(in the rows, 128 means zero)
Facts:
bamur {ρ=a}
bepan {ρ=b, χ=drovu}
betum {ρ=a, χ=murar}
bisto {Λ=brikli}
boluk {ρ=b, χ=pufen}
bonas {ρ=b, χ=vozan}
boplal {ρ=a}
brasun {ρ=c}
brikli {ρ=a}
briski {ρ=c, χ=fliskopal}
brukis {ρ=a, χ=poflak}
debrur {ρ=a}
degem {ρ=a, Λ=toplom, dredro}
denir {ρ=a}
deren {ρ=d}
destem {ρ=c}
dipes {ρ=f}
diplus {ρ=e, χ=nostogra, Λ=drovu, toplom, klasofluk}
donul {ρ=c}
dotrol {ρ=c, Λ=zestetrom}
dratrar {Λ=ruskol}
dredro {ρ=a, χ=pleva}
dreme {ρ=c, χ=trusko, Λ=skotim}
dretam {ρ=a}
drevak {ρ=a}
dristur {ρ=c, χ=flasuskan}
dronur {ρ=a}
dropleklam {ρ=a, χ=resuk, Λ=trozon, skabrevo}
droser {ρ=b, χ=miza}
droson {ρ=c, χ=klaflopen}
drovu {ρ=a, χ=donul}
druske {Λ=kenik, droson}
dupok {ρ=a, χ=gustapler}
fafal {ρ=d, χ=vaplan, Λ=stebrak, briski}
faru {Λ=plabrepa}
fesus {ρ=c, Λ=sitras, stadru}
fidis {ρ=a}
fipla {ρ=e, χ=plapler, Λ=foplo}
fise {ρ=e, Λ=roflogror}
fiza {ρ=c, Λ=deren, zestetrom, lunofam}
flastugok {ρ=e, χ=tazem, Λ=resuk, sivur}
flasuskan {ρ=f, χ=kogon, Λ=lagum}
fledral {ρ=a, χ=fafal, Λ=stoku}
fledromer {ρ=e, χ=voban}
fleflok {ρ=d, Λ=destem, dipes}
flestom {ρ=a, Λ=betum}
flifun {ρ=f, χ=radras}
flima {ρ=a, χ=brasun, Λ=kogon}
fliskopal {ρ=a, χ=sivur}
flodetik {Λ=drovu}
flotres {ρ=b, Λ=nosak}
flufleska {ρ=f, χ=geplal}
fopla {ρ=b, χ=plabrepa}
foplo {ρ=b}
fumi {ρ=b, χ=griti, Λ=geski, poflak, zoplur}
fuska {ρ=a, χ=fipla}
geplal {ρ=b, Λ=lunofam}
geski {ρ=b, χ=zoplur}
goga {Λ=bamur, dretam, valotik}
gradrol {ρ=a, χ=tuduk}
griti {ρ=a, χ=kibul, Λ=bepan}
gruduk {ρ=f, Λ=bamur}
gubel {ρ=a, Λ=toplom, dretam}
gustapler {ρ=f, χ=sagi}
kanim {ρ=d, χ=keklak, Λ=tugil}
keklak {ρ=d, χ=nosun, Λ=trozon, tesa}
kelan {ρ=f, χ=skotim, Λ=bonas, tukegram}
kenik {ρ=d}
kibul {ρ=c, χ=trastimor, Λ=donul}
kilostum {ρ=e, χ=dristur}
kison {ρ=e}
klaflopen {ρ=c, Λ=briski}
klasofluk {ρ=a}
klelal {ρ=a, χ=dreme, Λ=tesa}
kloska {ρ=b}
kogon {ρ=a, χ=flima}
kozin {ρ=c, χ=deren}
lagum {ρ=a}
liflil {ρ=a, Λ=stoku}
luguk {ρ=b, χ=valotik}
lupu {ρ=a, χ=zestetrom}
matro {ρ=f, χ=miskoski, Λ=mobris, brukis}
miskoski {ρ=a, χ=ruskol, Λ=gustapler}
miza {ρ=b, χ=roflogror}
moni {ρ=a, χ=kanim}
murar {ρ=a, χ=trebreplam}
natram {Λ=kudrodas, tuduk, pefa}
nosak {ρ=a}
nostogra {ρ=a, χ=briski}
nosun {ρ=c, χ=dotrol}
nuzu {ρ=a, Λ=zesum, stagir}
pagur {ρ=d, χ=saras}
pakobrok {ρ=a}
pamo {ρ=a, Λ=luguk, kloska, maflun, saras}
pefa {ρ=a}
pezeko {ρ=c, χ=stebrak}
plabrepa {ρ=a, χ=rumek}
plapler {ρ=b, χ=flifun}
plelogro {ρ=d, Λ=debrur, brikli, skabrevo}
pleva {ρ=e, χ=klelal}
plipler {ρ=f}
plosetrar {Λ=boluk}
plovon {ρ=e}
plufo {ρ=e, χ=luguk}
poflak {ρ=a, χ=tuza}
pufen {ρ=d, χ=sovu}
rabidek {ρ=a, χ=pakobrok}
rabrole {ρ=e, Λ=dredro}
radras {ρ=d}
rekli {Λ=foplo, tukegram}
resuk {ρ=a, χ=fledral}
roflogror {ρ=d, χ=fopla}
rumek {ρ=c, χ=degem, Λ=pemus, denir}
ruskol {ρ=a, χ=bonas}
sagi {ρ=a, χ=dredro, Λ=dupok, sivur}
saras {ρ=a, χ=geski}
sepligrar {ρ=c}
siplos {ρ=f, χ=tiklis, Λ=saras}
sivur {ρ=f, χ=gradrol}
skabrevo {ρ=a}
skeplolo {ρ=a, χ=kilostum, Λ=sivur, destem}
skizes {Λ=plapler, saras}
skobru {ρ=a}
skotim {ρ=a, χ=stera}
sogi {ρ=c, Λ=klila}
sovu {ρ=e, χ=fidis, Λ=pemus}
stadru {ρ=c, χ=flastugok}
stagir {ρ=a}
stebrak {ρ=a, χ=rabidek}
stera {ρ=c, Λ=debrur, kenik, skabrevo}
stevek {ρ=c}
stoku {ρ=a}
studrus {ρ=c, Λ=briski, fuska}
stuskel {ρ=b}
tade {Λ=brasun}
tazem {ρ=a, χ=nosak}
teler {ρ=a, Λ=miza}
tiklis {ρ=c, Λ=fopla}
toplom {ρ=a, χ=droser}
trabrol {ρ=e}
tralal {ρ=b, χ=pezeko, Λ=fledromer, miza, tesa}
trastimor {ρ=f, χ=kelan}
trebreplam {ρ=d, Λ=maflun, sivur, fuska}
trizalor {ρ=a}
trusko {ρ=a, Λ=skotim, skabrevo}
tuduk {ρ=b, χ=trabrol}
tugrin {ρ=a}
tukegram {ρ=a, χ=nuzu}
tuskil {Λ=trabrol}
tuza {ρ=a, χ=tukegram}
valotik {ρ=b}
vaplan {ρ=b}
venam {Λ=boluk}
vetrobru {Λ=pleva, dretam, valotik}
viku {ρ=a, χ=zigupo}
vizem {Λ=fidis}
voban {ρ=b, χ=tralal, Λ=viku, pakobrok}
vozan {ρ=b, χ=betum}
zeda {ρ=a, Λ=moni, rabidek}
zestetrom {ρ=d, χ=brukis}
zesum {ρ=a}
zigupo {ρ=e, χ=moni}
zodrek {ρ=b, Λ=gradrol, stevek}
zofe {ρ=d, χ=pagur}
zoplur {ρ=a, χ=trizalor}
zozam {ρ=b, Λ=plipler}

Known rows:
vozan: [128 112 117 116 120 121 121 132 139 135 144 162 150 131 132 112 140  89
 132 136 141 159  98  99 125 121]
betum: [100 118 140 101  89 151 148 144 152 133 120 114 142  86 104 106 152 126
 142 144 133 154 109  97 100 158]
murar: [ 78 112 151  96  63 160 134 152 158 125 115 111 144  82  96  76 160 133
 153 159 144 169  91  81  90 177]
trebreplam: [ 79 115 166 112  23 149 108 142 204   8  98  79 131 140  95  24 132 110
 185 163 179 170  99  91  93 201]
zesum: [121 128 130 105 146 148 142 139 122 138 124 115 133 111 146 127 135 158
 132 149 109 105 134 141 115 130]
drevak: [120 129 131 108 138 147 129 136 125 132 128 115 125 112 146 122 132 162
 133 151 105 106 131 136 118 122]
flodetik: [ 90 169 139 160 130 152 106 140  93 178 118 113 125 150 130 118 140 144
 108 145 130 106 142 145 134 149]
kogon: [108 119 139 106  96 149 148 143 146 136 120 114 138  89 106 112 150 128
 138 141 129 151 113 104 106 148]
miskoski: [174 130  95 145 156 109 151  98 103 127 147 127  87 116 124 193 106 129
  78  96  83  96 149 149 139  48]
ruskol: [158 129 105 129 146 120 166 118 119 140 137 121 108 108 125 176 124 124
 100 106  97 112 147 139 132  85]
kelan: [102 101 158 140 106 140 104 116 148 103 100 125 123 123  67 106 111 149
 129 125 159 175 120 105 131 167]
zofe: [219 119  88 171 185  87 162  90 120  67 104 125  74 164 126 200  75  96
  92  60  97  63 174 195 162  31]
nosak: [ 62 109 166  84  50 171 137 162 171 127 106 106 160  74  91  56 171 131
 169 175 159 185  85  70  80 205]
bamur: [120 132 140 118 141 162 149 153 122 150 122 134 124 122 157 140 132 136
 129 147 107  85 126 139 109 151]
lunofam: [102 172  97 121 132 133 123 112  91 202 114  88 153 141 136 131 161 145
 139 130 142 106 160 160 121 147]
sepligrar: [134 127 135 132 153 124 107 122 121 128 118 139 144 152 158 111 116 132
 139 133 133 124 132 142 141 137]
kibul: [164 125 113 156 143  99 121  99 116 123 130 144 119 145 130 148 105 100
 108  96 124 138 136 136 148  95]
destem: [138 150 133 116 151 121 126 127 138 113 142 130 148 169 166 124 120 126
 145 143 138 125 145 150 146 154]

Rows:
No name comes twice in this set of rows, the named rows included.
[ 60 110 167  90  44 173 128 158 167 123 111 104 157  72  91  53 166 132
 165 170 155 184  83  66  77 201]	trizalor
[194 142  90 166 174  81 136  71 105  98 155 129  64 175 114 235  67 131
  81  68 106  91 186 175 172  63]	siplos
[ 96 114 156 119  78 138 112 136 158 120 108 135 164 124 107  68 145 100
 159 142 171 187  99  92 113 188]	nosun
[127 132 139 117 145 133 118 125 134 105 126 122 122 161 125 143 104 162
 148 132 147 117 157 154 136 168]	dipes
[ 94 103 144  96  88 144 121 149 162 140 127 156 177 114 119  69 159  87
 161 159 165 193  80  82 105 172]	tuduk
[134 113 134 139 119 123 123 109 130 114 113 131 113 137  84 147 104 134
 134 104 150 143 139 131 131 149]	trastimor
[ 57 110 165  98  37 172 114 150 164 115 111 104 150  72  88  43 163 138
 161 172 153 184  78  64  79 191]	nuzu
[182 116 126 152 128  90 112 129  91 111 171 185 113 125 135 144 134  97
 119 119 123 135 124 131 139  59]	tralal
[166 127 115 131 133  92 110  88 133  91 171 159 110 162 150 165  82 102
 114 103 121 145 125 120 154 110]	flastugok
[139 129 153 122 122 138 121 152  95 111 144 133 117  94 139 114 145 164
 142 154 111 107 137 143 115 104]	teler
[198 126  89 173 182  86 127  70  93 115 131 140  66 160 104 223  70 135
  78  60 104  91 175 171 166  52]	matro
[153 100 129 144 112 124 134 114 153  54  87 110 106 142 102 108 106 108
 135 102 137 118 131 143 123 111]	kanim
[193 121 120 139 154  93 153 140  98 131 168 189 129 128 142 171 146  84
 124 115 128 131 142 144 143  66]	miza
[ 94  94 138  91  36 156 130 133 182  79  60  88 160 121  91  36 150  99
 213 134 187 153  95 103  69 201]	deren
[197 123  69 160 192  79 126  84  93 136 164 174  96 156 155 201  94  92
  66  89  85 105 140 151 167  11]	fumi

Now the same nodes, written a new way:
Known rows:
fuska: [187 120 139 133 122 178 128 123 153 184 104  89  68 126 107 153 133  94
 115 101 119 109 124 111 146 178 125 122 120  82 154 110 180 128 121  81
 117]
valotik: [ 86 156 139 142 106 140 109 176 143 175  64  56 159 112  79 150 108 100
  54  92 140 142 142 134 128 136  59 157 120 154 229  52 114 168 151 158
 158]
fliskopal: [168 127 137 142 125 160 115 151 148 173  93  66 112 124 108 149 121  97
  86  90 128 130 137 121 132 156  97 135 114 100 169  81 139 144 133 107
 125]
boluk: [155 122 165 122 105 176 126 121 145 183 122  86  78 126  81 157 128  74
  96  94 121 115 133 122 175 193 122 118 114  75 144 121 186 137 116  98
 154]
tuskil: [152 122 128 139 136 160  94 161 150 169 121  66 131 119  88 148 121  87
  90  94 122 143 119 111 126 134 103 124 126 116 164 102 131 125 147 127
 138]
zestetrom: [150 122 161 116 128 141  93 120 146 172 159  66 132 110  73 165 127  66
 117 109 118 139  99 100 150 154 127 115 131  95 157 139 185 101 131 131
 136]
dretam: [155 142 140 147 120 148 120 152 150 168  79  61  99 124 105 144 111 103
  79 104 132 126 129 111 127 160 103 136 119 112 185  71 144 150 134 129
 132]
viku: [194 117 150 135 122 171 125 125 150 174 112  79  70 130 109 150 125  88
 101  97 121 115 131 112 153 184 128 117 113  68 134 108 175 133 116  89
 126]
dredro: [161 136 141 145 121 152 120 147 149 169  84  64  99 122 107 146 114 103
  82 101 130 123 130 112 133 162 104 134 119 105 177  77 145 148 130 121
 132]
mobris: [150 127 122 136 138 155  93 161 146 168 108  66 128 117  87 150 122  85
  92  96 118 143 118 111 129 138 107 120 130 124 163 106 136 122 141 131
 134]
roflogror: [122 126 145 128 142 148  92 144 145 170 147  65 143 100  75 157 130  73
  96 107 122 149 106 109 148 141 112 122 141 111 183 113 155 105 132 143
 129]
kogon: [155 135 126 140 127 151 109 165 145 170  71  59 133 119 106 149 118 101
  77  88 130 137 142 128 122 145  83 144 116 123 184  67 123 150 137 122
 121]
sogi: [143 120 135 139 145 155  88 165 151 166 131  61 138 113  87 153 126  87
  97  99 120 146 116 110 131 142 108 123 129 108 179 106 133 113 145 136
 130]
zodrek: [125 125 152 134 109 171 115 153 144 181 109  70 129 124  85 154 123  84
  73  86 135 133 141 136 146 156  87 141 111 101 187  83 144 154 142 114
 158]
dupok: [189 119 141 134 123 177 127 124 153 182 111  87  68 126 108 152 132  94
 113  98 120 109 125 111 146 178 125 123 119  78 151 109 178 129 121  81
 120]
deren: [100 144 133 125 134 117  75 169 141 165 112  41 210 100  73 164 118  81
  85  98 132 166 111 120 111 104  68 148 135 160 220  85 119 120 159 170
 130]
pezeko: [144 124 134 138 143 150  88 163 150 169 125  62 137 109  86 155 126  89
  98  99 117 146 115 108 132 143 106 121 133 112 179 106 133 114 142 137
 128]
flasuskan: [159 117 144 140 159 146  92 166 151 159 125  55 136 106 108 157 129 101
 105 104 127 142 123 111 129 156 109 129 132  87 198  87 136 112 138 137
  99]

Rows:
No name comes twice in this set of rows, the named rows included.
[128 144 130 159 123 143 107 182 147 166  69  48 155 117 109 142 106 117
  58  92 144 142 140 126 106 122  61 160 117 138 225  36  95 167 158 143
 136]	degem
[134 143 117 146 128 142 102 184 144 168  57  49 164 117 108 148 115 108
  65  84 137 149 147 135 106 123  58 158 117 145 211  43  94 159 151 137
 122]	trizalor
[189 105 159 134 155 156 104 138 155 163 149  70  87 112 109 158 135  91
 122 111 117 125 115  98 153 189 143 109 131  53 161 119 176  99 119 113
  99]	flufleska
[124 128 125 144 147 145  79 185 149 164 112  53 172 108  87 154 123  95
  83  93 125 158 122 118 115 119  80 135 131 132 203  82 103 122 156 152
 129]	rumek
[127 120 151 128 142 154  93 139 147 171 158  68 135 102  76 156 131  72
  98 108 122 145 103 106 152 143 117 118 140 100 179 119 158 104 133 134
 133]	pufen
[125 131 150 130 108 163 114 152 143 180 100  69 126 122  84 155 121  82
  75  89 132 132 141 134 149 158  89 139 113 108 185  86 147 151 138 117
 155]	stuskel
[163 131 131 128 125 138  89 153 147 165 105  60 141 124  84 159 117  83
 104  95 119 140 113 107 118 137 103 125 120 129 155 113 145 122 148 130
 138]	lunofam
[172 116 157 131 136 142 103 138 155 175 152  78  84 109  90 154 135  71
 115 101 110 127 103  97 160 173 142 111 136  80 148 142 168  95 128  98
 130]	droson
[146 134 125 145 128 151 106 174 145 168  72  54 151 119 108 148 116 105
  70  84 136 143 145 133 113 129  69 151 115 127 199  53 106 155 148 125
 124]	flima
[114 138 129 147 143 115  80 199 150 172 107  48 182  97  92 148 124  92
  74  84 129 162 118 124 115 104  71 157 137 147 229  75  81 119 168 133
 132]	stera
[173 110 154 134 140 165 100 135 154 170 157  77  90 117  88 155 131  79
 117 106 112 127 107  96 156 172 141 102 130  73 140 138 172 101 126 112
 132]	kozin

The same nodes again, as new rows of numbers:
Known rows:
gruduk: [116 143  80 128 110 109 120 123 143 103 138 131 130 154 136 101 138  73
 125 124 122 166 102 164 164 108 155 157 160 179 134 132]
bepan: [162  73 138 175 123  66 129 158 165 153 184 110 108 120 116  96 105 136
 112  88 136  87  94 116  90  99 110 123 133  95  73 178]
saras: [116 113 134 128 152 170 121 112 111  97 134 115 115 110 145 110 122 134
 122 135 138  91 154 139 132 161 156 178 157  96 133 124]
dristur: [166 141  96 100 130 161 125 111  94 117 113  99  98 104 128 106  95 127
 151 155 131 139 142 155 128 146 116 162 144 128 189 117]
dropleklam: [166  78  87 152 128 108 122 103 172 162 119  85  98 113  77 157  90 113
 160  82 149 120 116 129  72 125  79 143 106 133 128 177]
betum: [ 89 153 177 104 117 115 132 143 116 140  77 161 148 142 133 160 148 137
 113 170 113 160 151  77 117 148 114  71  96 116 123  91]
teler: [119 122 122 111 135 129 140 121 148 141 127 114 124 118 135 166 128 145
 133 128 131 111 132 138 124 143 122 118 141 139 119 135]
droser: [140 103 135 168 138 102 122 135 131 128 186 132 133  99 106  96 132 159
 114  75 125  62 113 144  90 104 109 149 136 104  95 145]
viku: [179  71 108 137 140  99 112 125 154 126 131  99  87 116 120 101 110  97
 148  80 161 120 115 107 107 129 113 129  78 104 136 166]
stuskel: [111 116 151 157 132 127 136 141 146 125 169 144 147 123 133 150 147 165
 101  98 116  76 125 129 126 108 127 122 133 108  82 140]
rabidek: [ 85 146 173  95 109 115 134 146 127 133  87 155 161 147 138 170 138 134
 115 157 117 151 149  76 138 141 132  75  92 116 135  93]
faru: [130 146 137 148 134 116 127 128 110 148 131 143 127 135 116 116 146 139
 128 125 127 147 118 138 122 101 104 124 136 136 136 131]
flufleska: [169 103  85 154 123  61 106 134 128 140 140 113  83 159 124  66 104  77
 151 105 163 158  78 140 124  91 131 163 153 167 104 172]
zesum: [128 116 145 117 121 128 130 123 126 106 131 114 125 123 153 143 112 136
 128 133 135 110 135 128 137 146 136 129 126 117 126 130]
klila: [125 120 124 124 116 114 119 139 114 126 125 148 144 125 107 114 122 127
 119 132 130 140 119 110 121 104 140 132 115 122 139 119]
brikli: [108 102 137 131 107 137 122 111 134 112 108  93 131 125 136 161  65 142
 124 133 129 111 133 117 121 155 139 139 131 123 118 138]
fiza: [163 145 100  86 136 144 146 127 128 139 110 103 105 120 154 137 121 135
 174 150 141 145 138 147 147 153 126 119 134 162 150 120]
flifun: [111 158  92 119 113 136 114 121  77 110 136 150 139 149 128 122 153 107
 128 152 137 185  95 123 163 101 159 154 185 155 153 113]

Rows:
No name comes twice in this set of rows, the named rows included.
[118 122 150 169 153 149 123 132 102 109 178 151 144 106 109 111 145 155
 102 110 117  73 124 136 103 123 128 172 154  85  95 134]	plapler
[144 133 103 114 130 108 144 127 173 111 127 121 130 124 142 156 161 103
 121 117 105 114 143 173 128 170 123 106 137 129 148 130]	gubel
[135 112 122 144 118 110 124 132 121  66 182 153 167 103 109 110 142 131
  78  99  99  73 110 159 104 132 140 153 131  80 128 124]	valotik
[149 100 125 155 159 138 115 106 134 118 129 110  90 108 112  76 126 118
 136 112 145 105 148 138 100 144 108 170 117  98 134 138]	resuk
[157  69 133 190 125  99 108 141 153 147 173 121 119 122 111  99 116 137
 112  60 140  96 101 107 102  74  86 140  89  87 108 182]	boluk
[129 137 114 135 159 117 128 137 131 163 125 158 134 126  88 113 180 115
 133 132 129 154 122 125 113 112 132 137 136 125 114 114]	skizes
[150 137 106 103 164 160 143 125 151 157 100 102  98 134 138 124 135 101
 168 153 137 154 155 141 143 166 141 142 137 148 129 126]	studrus
[180 112  78 102 160 134 127 118 137 148 104  99  94  99 111  74 112  99
 167 132 147 134 143 159 109 171 153 168 133 139 149 129]	klaflopen
[110 113 145 157 124 142 116 121  98 113 179 138 154  97 100 130 109 173
  96 107 120  70 112 130 107 104 129 159 149  94 107 130]	miza
[101 173  83  93 119 128 125 144 107 146 131 168 160 163 149 155 177 110
 135 149 131 197 103  99 177  84 157 119 169 164 153 110]	kelan

The same nodes again, as new rows of numbers:
Known rows:
trizalor: [ 69 162 134 126 135 139 130 107 108 123 110 127 125  64 109 112 109 112
 154 116 139 143  89 145 140 111 138 108 148]
lupu: [169 112 116 129 143 153 114 116 153 147 100 156 133 162 133 133 145 152
 152 146 113 126 172 103 135 124 153 112 110]
dretam: [118 146 128 119 143 135 118 111 131 149 106 140 139 134 123 119 113 138
 142 131 131 121 118 115 138 110 139 105 134]
brikli: [117 142 130 117 142 133 121 112 136 150 109 138 138 131 122 118 116 139
 149 133 132 120 116 114 140 110 139 108 124]
valotik: [130 139 127 118 137 158 121 125 147 144 102 147 132 150 127 125 133 134
 143 130 119 125 138 110 151 128 135 109 102]
stera: [ 71 174 120 129 128 103 165 130  90 104 112  95 110  52 103 113 134 105
 153 115 158 151  96 167 123  98 132 130 179]
droson: [182 125 104 119 138 130 154 138 140 158 106 136 118 194 131 128 168 155
 145 148 125 123 184  99 118 110 138 119 112]
destem: [136 153 113 114 135 102 144 128 115 145 112 112 129 150 128 118 145 138
 141 135 140 130 135 105 122 102 132 119 141]
zestetrom: [156 138 108 122 138 144 115 148 169 150 116 138 132 180 142 125 163 142
 132 135 153 123 190 112 140 141 133 124 116]
fledromer: [167 110 122 121 136 174 111 135 195 151 107 164 135 192 147 136 137 148
 148 139 122 122 165  94 143 140 138 116  87]
flastugok: [141 111 121 132 135 158 103 134 197 120 100 154 132 147 139 136 134 134
 152 136 127 135 154 113 144 136 146 125 118]
dipes: [123 147 113 126 129 102 117 144 119 124 122 123 121 157 138 124 136 132
 132 135 155 119 152 107 139 117 121 118 125]
flodetik: [141 145 136 150 135 128 125 130 148  93 103 135 156 143 134 151  98 130
 152 136 118 140 101 136 126 107 140 108 126]
vegor: [141 146 136 137 133 130 122 126 138 104 110 132 159 152 143 143 102 132
 154 135 121 142  98 127 127 112 137 103 109]
druske: [140 137 134 143 133 127 124 128 145  96 108 135 152 136 142 150  98 131
 161 139 124 140  93 138 127 111 138 109 120]
tuskil: [148 141 139 145 135 129 117 126 152  91 109 122 165 120 146 146 107 129
 158 139 132 138 108 138 121 115 142 103 114]
pemus: [140 157 142 132 135 140 129 126 129 112 115 128 160 168 148 142 101 136
 142 132 117 141 105 115 132 107 135  94 104]
tade: [151 140 142 145 135 131 119 126 160  88 111 121 154 123 142 150 103 131
 163 138 133 132 101 136 123 114 140 106 117]

Rows:
No name comes twice in this set of rows, the named rows included.
[130 149 112 125 133 109 154 133 113 131 109 114 120 120 124 122 150 130
 148 131 141 138 145 125 122 107 136 122 144]	pezeko
[ 93 153 134 128 138 138 128 107 116 129 108 131 125  86 114 116 120 122
 152 121 132 137 108 139 142 115 142 109 138]	tuza
[133 148 112 126 138  94 148 137 132 121  97 122 129 126 125 129 147 132
 147 137 149 139 145 129 124  94 140 130 171]	fesus
[132 132 125 125 140 144 121 112 140 139 104 145 126 131 125 124 130 138
 154 135 124 130 137 124 137 118 148 111 124]	tazem
[144 161 122 135 134 122 135 125 124 103 119  98 115 137 136 116 149 148
 148 137 132 129 147 102 125 101 148 147 177]	sogi
[122 151 109 120 133 121 114 144 161 148 119 127 134 164 137 117 140 132
 136 129 160 115 143 126 142 133 125 132 145]	kenik
[146 129 122 117 137 153 117 126 153 146 104 152 132 162 139 126 143 143
 148 139 120 123 150  96 146 131 138 112  94]	luguk
[ 78 162 131 122 122 139 118 116 105 128 113 137 123 118 126 109 126 125
 150 119 115 142  94 111 153 126 133 123 119]	fopla
[ 54 178 140 109 130 139 139 105  76 132 126 129 126  53 124  97 110 122
 157 110 159 171  66 148 153 105 135 113 127]	pakobrok
[149 123 122 126 138 150 113 128 169 133  99 152 129 156 134 129 142 141
 151 139 118 121 153 104 147 132 144 116 102]	droser
[145 142 107 120 132 114 149 135 119 134 107 117 119 137 124 124 157 135
 146 138 135 133 159 115 120 109 140 124 138]	dristur

